Below are the code and all the weights of a small trained network. Each question names an input and a class and asks about switching units off, where a switched-off unit gives its printed mean instead of its output.

import numpy as np


def w(rows, s, z=0):
    codes = np.array(rows[::2]) - 128.0
    scale = np.full(codes.shape[1], s)
    scale[-1] = z or s
    return codes * scale


def f(y):
    return y / 2 * (1 + np.tanh(0.7978845608 * (y + 0.044715 * y**3)))


def log_softmax(a):
    a = a - a.max(-1, keepdims=True)
    return a - np.log(np.exp(a).sum(-1, keepdims=True))


def net(x, mask):
    res = np.array(x, float).reshape(1, 5) / 4 @ E
    y = f(res @ A[0][:, :-1].T + A[0][:, -1])
    res = res + np.where(mask, y, B[0][:, -1]) @ B[0][:, :-1]
    return log_softmax(res[-1] @ U[:, :-1].T + U[:, -1])


A, B = {}, {}
E = w([
[111,35,95,53,228,135,85,125,208,138,87,104],'x0',
[139,82,44,168,156,221,92,193,59,246,161,101],'x1',
[183,138,131,166,135,178,83,69,198,202,187,163],'x2',
[148,142,134,130,170,95,131,153,110,178,146,166],'x3',
[164,118,120,76,103,75,109,153,127,205,168,146],'x4',
],0.014)
A[0] = w([
[120,62,119,81,213,124,117,129,222,120,114,124,135],'n1',
[113,152,130,121,103,108,155,147,74,103,130,125,149],'n2',
[85,130,97,126,90,100,139,193,12,98,115,114,241],'n3',
[112,69,105,77,187,119,142,171,143,113,96,96,118],'n4',
[125,171,159,114,141,51,129,61,222,87,130,176,146],'n5',
[107,123,136,103,137,70,154,133,87,100,109,110,178],'n6',
[106,85,107,102,160,92,116,152,89,115,80,128,97],'n7',
[95,146,167,72,124,6,152,146,129,48,78,142,244],'n8',
[154,165,164,117,116,83,156,81,179,107,134,141,184],'n9',
[147,173,153,178,81,130,131,105,117,139,147,138,255],'n10',
[120,116,148,131,163,135,134,115,165,145,122,134,146],'n11',
],0.014,0.0045)
B[0] = w([
[187,40,137,150,137,117,131,104,117,180,10,56,215],'n1',
[198,151,148,153,110,81,136,126,120,176,129,134,177],'n2',
[195,141,199,87,116,152,229,147,111,137,103,35,214],'n3',
[19,47,124,98,124,73,127,159,118,90,123,118,188],'n4',
[205,158,216,164,113,43,147,107,118,133,64,98,238],'n5',
[140,98,84,140,156,178,99,144,92,168,155,123,178],'n6',
[51,115,132,132,106,99,117,177,117,87,126,100,167],'n7',
[171,86,16,141,142,243,118,76,160,205,180,139,255],'n8',
[101,211,180,121,121,121,72,163,133,72,141,179,209],'n9',
[133,212,93,144,153,190,161,99,149,63,167,172,204],'n10',
[178,109,123,84,65,79,77,137,142,185,153,143,153],'n11',
],0.013,0.03)
U = w([
[154,189,70,168,118,216,133,86,148,140,211,147,195],'0',
[197,158,236,140,76,80,171,116,125,134,68,49,173],'1',
[129,72,51,160,157,151,46,63,186,178,115,115,146],'2',
[2,109,130,93,119,86,131,194,103,88,128,91,1],'3',
[122,240,199,172,100,81,88,82,190,61,151,203,107],'4',
],0.0088,0.0024)

Each question gives the input, the list of numbers given to net, and the class t.
The units are the neurons (one row each of A and B). Each row of codes is followed by its name. A weight is (code - 128) times the scale printed after its matrix; where a second scale follows, it is the last column's (A, B and U).
mask holds one flag per neuron, in row order. A switched-off neuron (its flag False) gives its mean, the last column of its row in B, instead of its output. The means were averaged over made-up inputs and are rounded, as every weight is.
A unit's drop is (log p(t) with every unit on - log p(t) with that unit switched off) / (log p(t) with every unit on - log p(t) with every unit switched off).
The circuit of an input: a set's keep is (log p(t) with only the set's units on - log p(t) with every unit switched off) / (log p(t) with every unit on - log p(t) with every unit switched off). Starting from all 11 units, units are removed one at a time, each time the one whose removal leaves the highest keep (on an exact tie, the one counted first), for as long as the keep stays at least 0.8.
circuit, biggest first: the units of the circuit, biggest drop first
most important unit: the unit with the biggest drop
k most important neurons: the k neurons with the biggest drops, biggest first
drop of u: that unit's drop, to one decimal
input [3,4,0,-2,-2], class 3: circuit, biggest first : [n8; n5; n4]
input [-1,1,3,1,-6], class 0: circuit, biggest first : [n1]
input [1,-1,-1,1,8], class 2: 3 most important neurons : [n3; n5; n10]
input [4,8,0,-6,0], class 3: 3 most important neurons : [n8; n4; n5]
input [-2,6,5,-4,3], class 0: 2 most important neurons : [n1; n5]
input [-8,0,3,5,4], class 4: 2 most important neurons : [n8; n6]
input [2,-6,-1,2,-5], class 2: 2 most important neurons : [n8; n3]
input [0,-2,4,6,-1], class 4: 2 most important neurons : [n3; n1]
input [-5,0,4,-1,8], class 4: 2 most important neurons : [n8; n6]
input [-2,3,7,-4,-1], class 0: 2 most important neurons : [n5; n9]
input [5,6,-1,7,1], class 3: 2 most important neurons : [n8; n4]
input [0,-6,8,-5,-6], class 4: 2 most important neurons : [n9; n3]
input [1,-6,-3,5,-5], class 2: 2 most important neurons : [n8; n10]
input [0,-5,2,5,2], class 4: most important unit : n3
input [3,8,0,2,6], class 3: drop of n5 : 0.2
input [2,4,-2,-7,-5], class 3: drop of n9 : 0.0
input [8,8,-3,-7,5], class 3: drop of n4 : 0.2
